Below is a small trained network, with its code and all its weights. Each question gives an input and a target symbol and asks what happens when units are switched off, that is, made to give their printed mean instead of their output.

import numpy as np


def w(rows, s, z=0):
    codes = np.array(rows[::2]) - 128.0
    scale = np.full(codes.shape[1], s)
    scale[-1] = z or s
    return codes * scale


def f(y):
    return y / 2 * (1 + np.tanh(0.7978845608 * (y + 0.044715 * y**3)))


def softmax(a):
    e = np.exp(a - a.max(-1, keepdims=True))
    return e / e.sum(-1, keepdims=True)


def log_softmax(a):
    a = a - a.max(-1, keepdims=True)
    return a - np.log(np.exp(a).sum(-1, keepdims=True))


def net(x, mask):
    ids = ['αβγδζηλξπστφψω'.index(c) for c in x.split()]
    T = len(ids)
    res = E[ids] + P[:T]
    u = 0
    for l in range(2):
        q, k, v = (res @ M[l].T for M in (Q, K, V))
        z = softmax(np.where(np.tri(T) > 0, q @ k.T / 3**0.5, -1e9)) @ v
        res = res + np.where(mask[u], z, O[l][:, -1]) @ O[l][:, :-1]
        u += 1
        y = f(res @ A[l][:, :-1].T + A[l][:, -1])
        res = res + np.where(mask[u : u + 4], y, B[l][:, -1]) @ B[l][:, :-1]
        u += 4
    return log_softmax(res[-1] @ U[:, :-1].T + U[:, -1])


Q, K, V, O, A, B = {}, {}, {}, {}, {}, {}
E = w([
[145,167,140],'α',
[45,164,118],'β',
[207,106,117],'γ',
[102,102,106],'δ',
[196,205,9],'ζ',
[173,143,127],'η',
[128,184,147],'λ',
[213,77,116],'ξ',
[56,123,85],'π',
[110,58,169],'σ',
[181,213,109],'τ',
[152,168,142],'φ',
[232,107,128],'ψ',
[155,138,198],'ω',
],0.016)
P = w([
[252,161,115],'0',
[69,84,35],'1',
[73,81,41],'2',
[82,91,59],'3',
[87,95,74],'4',
[108,92,73],'5',
[98,120,91],'6',
[138,76,92],'7',
[132,110,103],'8',
],0.0044)
Q[0] = w([
[68,135,178],'0.h1',
[147,148,7],'0.h1',
[144,166,123],'0.h1',
],0.012)
K[0] = w([
[191,52,88],'0.h1',
[119,254,199],'0.h1',
[140,180,215],'0.h1',
],0.0096)
V[0] = w([
[243,2,112],'0.h1',
[167,81,127],'0.h1',
[176,246,113],'0.h1',
],0.0037)
O[0] = w([
[255,51,237,250],'0.h1',
[169,101,157,168],'0.h1',
[176,219,144,166],'0.h1',
],0.0047,0.0016)
A[0] = w([
[61,77,251,125],'0.n1',
[86,23,76,188],'0.n2',
[82,156,202,253],'0.n3',
[74,98,79,99],'0.n4',
],0.012,0.0033)
B[0] = w([
[2,175,183,218],'0.n1',
[119,177,126,254],'0.n2',
[232,64,71,181],'0.n3',
[130,93,207,136],'0.n4',
],0.014,0.0041)
Q[1] = w([
[73,31,50],'1.h1',
[6,127,90],'1.h1',
[59,193,114],'1.h1',
],0.016)
K[1] = w([
[113,21,102],'1.h1',
[9,98,102],'1.h1',
[52,118,88],'1.h1',
],0.015)
V[1] = w([
[172,72,254],'1.h1',
[113,19,131],'1.h1',
[115,83,154],'1.h1',
],0.012)
O[1] = w([
[6,92,103,252],'1.h1',
[175,129,2,51],'1.h1',
[136,151,69,118],'1.h1',
],0.0092,0.0038)
A[1] = w([
[173,28,86,191],'1.n1',
[227,121,97,101],'1.n2',
[41,7,227,161],'1.n3',
[74,165,177,4],'1.n4',
],0.012,0.0034)
B[1] = w([
[63,243,179,170],'1.n1',
[158,111,7,159],'1.n2',
[163,14,106,254],'1.n3',
[119,229,72,180],'1.n4',
],0.013,0.012)
U = w([
[203,88,154,164],'α',
[168,122,61,62],'β',
[168,72,185,132],'γ',
[160,112,97,115],'δ',
[209,117,9,2],'ζ',
[221,66,141,40],'η',
[2,185,145,132],'λ',
[65,108,175,143],'ξ',
[98,98,166,185],'π',
[38,30,140,102],'σ',
[168,193,118,213],'τ',
[161,96,163,178],'φ',
[136,86,192,164],'ψ',
[156,7,227,154],'ω',
],0.0088,0.0076)

Each question gives the input, a string of symbols that net reads in full, and the target symbol t.
The units are the heads (3 rows each of Q, K, V and O) and the neurons (one row each of A and B). Each row of codes is followed by its name. A weight is (code - 128) times the scale printed after its matrix; where a second scale follows, it is the last column's (O, A, B and U).
mask holds one flag per unit, layer by layer, with each layer's heads first. A switched-off unit (its flag False) gives its mean, the last column of its rows in O or B, instead of its output. The means were averaged over made-up inputs and are rounded, as every weight is.
A unit's drop is (log p(t) with every unit on - log p(t) with that unit switched off) / (log p(t) with every unit on - log p(t) with every unit switched off).
The circuit of an input: a set's keep is (log p(t) with only the set's units on - log p(t) with every unit switched off) / (log p(t) with every unit on - log p(t) with every unit switched off). Starting from all 10 units, units are removed one at a time, each time the one whose removal leaves the highest keep (on an exact tie, the one counted first), for as long as the keep stays at least 0.8.
circuit, biggest first: the units of the circuit, biggest drop first
k most important neurons: the k neurons with the biggest drops, biggest first
k most important neurons of layer l: the k neurons of layer l with the biggest drops, biggest first
input ξ φ τ σ α, target λ: 3 most important neurons => (0.n1, 0.n2, 1.n3)
input β ξ ψ λ ξ ξ, target ζ: 2 most important neurons => (1.n2, 0.n1)
input δ ω λ ω, target ω: 3 most important neurons => (0.n1, 1.n4, 0.n3)
input β ξ σ ψ, target ζ: circuit, biggest first => (1.n2, 0.n1)
input ξ ζ λ ξ γ β α, target λ: most important neuron => (0.n1)
input σ ω ξ ψ ψ α ψ, target τ: 4 most important neurons => (0.n1, 1.n3, 1.n1, 0.n4)
input β ψ η β ξ δ ζ η, target ζ: 3 most important neurons of layer 0 => (0.n1, 0.n4, 0.n2)
input σ λ ξ ξ, target ζ: circuit, biggest first => (0.n1, 1.n2)
input τ ω τ ξ λ, target ω: circuit, biggest first => (1.h1, 0.n3, 1.n3)
input σ ξ ξ η, target τ: circuit, biggest first => (1.n3, 0.n1)
input τ η λ δ ξ τ δ α, target ω: 2 most important neurons => (0.n1, 1.n3)
input τ σ σ ω λ, target ω: 3 most important neurons of layer 0 => (0.n1, 0.n3, 0.n2)
input τ σ σ τ β λ φ φ, target ω: circuit, biggest first => (1.h1, 1.n3)
input β λ σ λ ζ ξ ζ σ α, target ζ: circuit, biggest first => (1.n2, 1.h1, 0.n1, 0.n2)
input σ ξ ξ π ξ γ σ α, target τ: circuit, biggest first => (1.n3, 0.n1)
input ψ φ σ λ λ φ ψ, target σ: circuit, biggest first => (1.h1, 0.h1)
input τ β η, target ω: most important neuron of layer 0 => (0.n1)
input ξ τ λ λ ξ, target λ: 2 most important neurons of layer 1 => (1.n3, 1.n1)
input ψ ξ τ τ τ β ξ λ φ, target σ: circuit, biggest first => (0.n1, 1.h1, 0.h1, 0.n2)
input τ ξ ξ α ω α ξ, target ω: 2 most important neurons of layer 0 => (0.n3, 0.n1)
input ψ σ σ ξ, target σ: 2 most important neurons => (0.n3, 0.n2)
input ξ τ τ, target τ: circuit, biggest first => (1.n3, 1.h1)
input ξ β σ γ ω λ ξ α ξ, target λ: 2 most important neurons => (0.n1, 1.n1)
input ξ σ δ φ η, target λ: 4 most important neurons => (0.n1, 1.n3, 0.n2, 1.n1)
